Below are the code and all the weights of a small trained network. Each question names an input and a class and asks about switching units off, where a switched-off unit gives its printed mean instead of its output.

import numpy as np


def w(rows, s, z=0):
    codes = np.array(rows[::2]) - 128.0
    scale = np.full(codes.shape[1], s)
    scale[-1] = z or s
    return codes * scale


def norm(h):
    return h / np.sqrt((h * h).mean(-1, keepdims=True) + 1e-5)


def f(y):
    return np.maximum(y, 0)


def log_softmax(a):
    a = a - a.max(-1, keepdims=True)
    return a - np.log(np.exp(a).sum(-1, keepdims=True))


def net(x, mask):
    res = np.array(x, float).reshape(1, 2) / 4 @ E
    u = 0
    for l in range(3):
        y = f(norm(res) @ A[l][:, :-1].T + A[l][:, -1])
        res = res + np.where(mask[u : u + 4], y, B[l][:, -1]) @ B[l][:, :-1]
        u += 4
    return log_softmax(norm(res)[-1] @ U[:, :-1].T + U[:, -1])


A, B = {}, {}
E = w([
[44,166,35,108,169,122,53,144],'x0',
[56,33,136,101,248,211,182,142],'x1',
],0.012)
A[0] = w([
[98,155,134,97,170,137,111,110,49],'0.n0',
[113,121,109,100,138,118,113,115,254],'0.n1',
[35,100,88,120,254,160,126,136,94],'0.n2',
[81,141,63,126,121,125,88,145,126],'0.n3',
],0.038,0.0024)
B[0] = w([
[148,142,134,96,98,158,200,76,158],'0.n0',
[99,169,120,60,155,122,127,149,154],'0.n1',
[85,75,2,137,212,206,112,101,253],'0.n2',
[100,171,162,142,128,93,114,141,197],'0.n3',
],0.033,0.037)
A[1] = w([
[121,10,244,153,145,142,208,168,121],'1.n0',
[125,68,105,141,177,193,160,121,129],'1.n1',
[135,134,69,158,40,61,2,182,4],'1.n2',
[100,146,201,45,157,109,153,187,104],'1.n3',
],0.028,0.0018)
B[1] = w([
[251,144,88,89,98,158,27,230,196],'1.n0',
[103,145,238,128,108,31,150,123,251],'1.n1',
[84,201,171,136,72,38,172,103,219],'1.n2',
[195,36,167,183,41,121,178,59,169],'1.n3',
],0.02,0.023)
A[2] = w([
[114,124,3,149,159,197,111,94,161],'2.n0',
[155,125,58,161,167,192,123,75,5],'2.n1',
[146,122,147,151,158,187,86,112,36],'2.n2',
[120,163,148,159,102,95,110,123,76],'2.n3',
],0.045,0.0019)
B[2] = w([
[93,195,2,169,75,167,160,165,253],'2.n0',
[90,191,109,135,87,119,149,144,207],'2.n1',
[117,126,115,120,150,109,100,124,151],'2.n2',
[120,143,168,91,135,135,136,160,198],'2.n3',
],0.036,0.043)
U = w([
[176,28,143,170,83,123,177,48,3],'0',
[56,31,133,138,238,98,172,85,99],'1',
[132,123,136,159,158,152,98,83,3],'2',
[95,196,242,85,96,49,159,157,213],'3',
[16,162,2,170,160,156,178,114,215],'4',
[239,96,130,93,128,134,42,191,158],'5',
],0.014,0.0046)

Each question gives the input, the list of numbers given to net, and the class t.
The units are the neurons (one row each of A and B). Each row of codes is followed by its name. A weight is (code - 128) times the scale printed after its matrix; where a second scale follows, it is the last column's (A, B and U).
mask holds one flag per neuron, layer by layer. A switched-off neuron (its flag False) gives its mean, the last column of its row in B, instead of its output. The means were averaged over made-up inputs and are rounded, as every weight is.
A unit's drop is (log p(t) with every unit on - log p(t) with that unit switched off) / (log p(t) with every unit on - log p(t) with every unit switched off).
The circuit of an input: a set's keep is (log p(t) with only the set's units on - log p(t) with every unit switched off) / (log p(t) with every unit on - log p(t) with every unit switched off). Starting from all 12 units, units are removed one at a time, each time the one whose removal leaves the highest keep (on an exact tie, the one counted first), for as long as the keep stays at least 0.8.
circuit, biggest first: the units of the circuit, biggest drop first
unit that matters most: the unit with the biggest drop
k most important neurons: the k neurons with the biggest drops, biggest first
k most important neurons of layer l: the k neurons of layer l with the biggest drops, biggest first
drop of u: that unit's drop, to one decimal
input [-7,5], class 3: circuit, biggest first => 0.n2; 2.n0
input [-5,3], class 5: unit that matters most => 0.n2
input [-8,5], class 5: 2 most important neurons => 0.n2; 1.n0
input [-3,-1], class 5: 3 most important neurons => 0.n2; 0.n3; 0.n1
input [-8,-5], class 5: 3 most important neurons of layer 1 => 1.n1; 1.n0; 1.n2
input [-5,-1], class 5: 3 most important neurons => 0.n2; 0.n3; 0.n1
input [-6,1], class 5: 2 most important neurons => 0.n2; 1.n0
input [-6,5], class 1: 2 most important neurons => 1.n1; 0.n2
input [-8,6], class 3: 2 most important neurons => 0.n2; 1.n1
input [-8,-7], class 3: 3 most important neurons => 0.n2; 2.n0; 0.n0
input [-4,-2], class 5: 3 most important neurons => 0.n2; 0.n3; 0.n1
input [-8,4], class 5: 2 most important neurons => 0.n2; 1.n0
input [-7,-3], class 5: 3 most important neurons => 0.n2; 0.n3; 0.n1
input [0,0], class 0: most important neuron of layer 2 => 2.n0
input [-5,-3], class 5: 2 most important neurons of layer 1 => 1.n1; 1.n0
input [-7,-7], class 3: drop of 2.n0 => 0.2
input [-8,7], class 1: drop of 1.n2 => 0.0
input [-6,0], class 5: drop of 0.n3 => 0.1
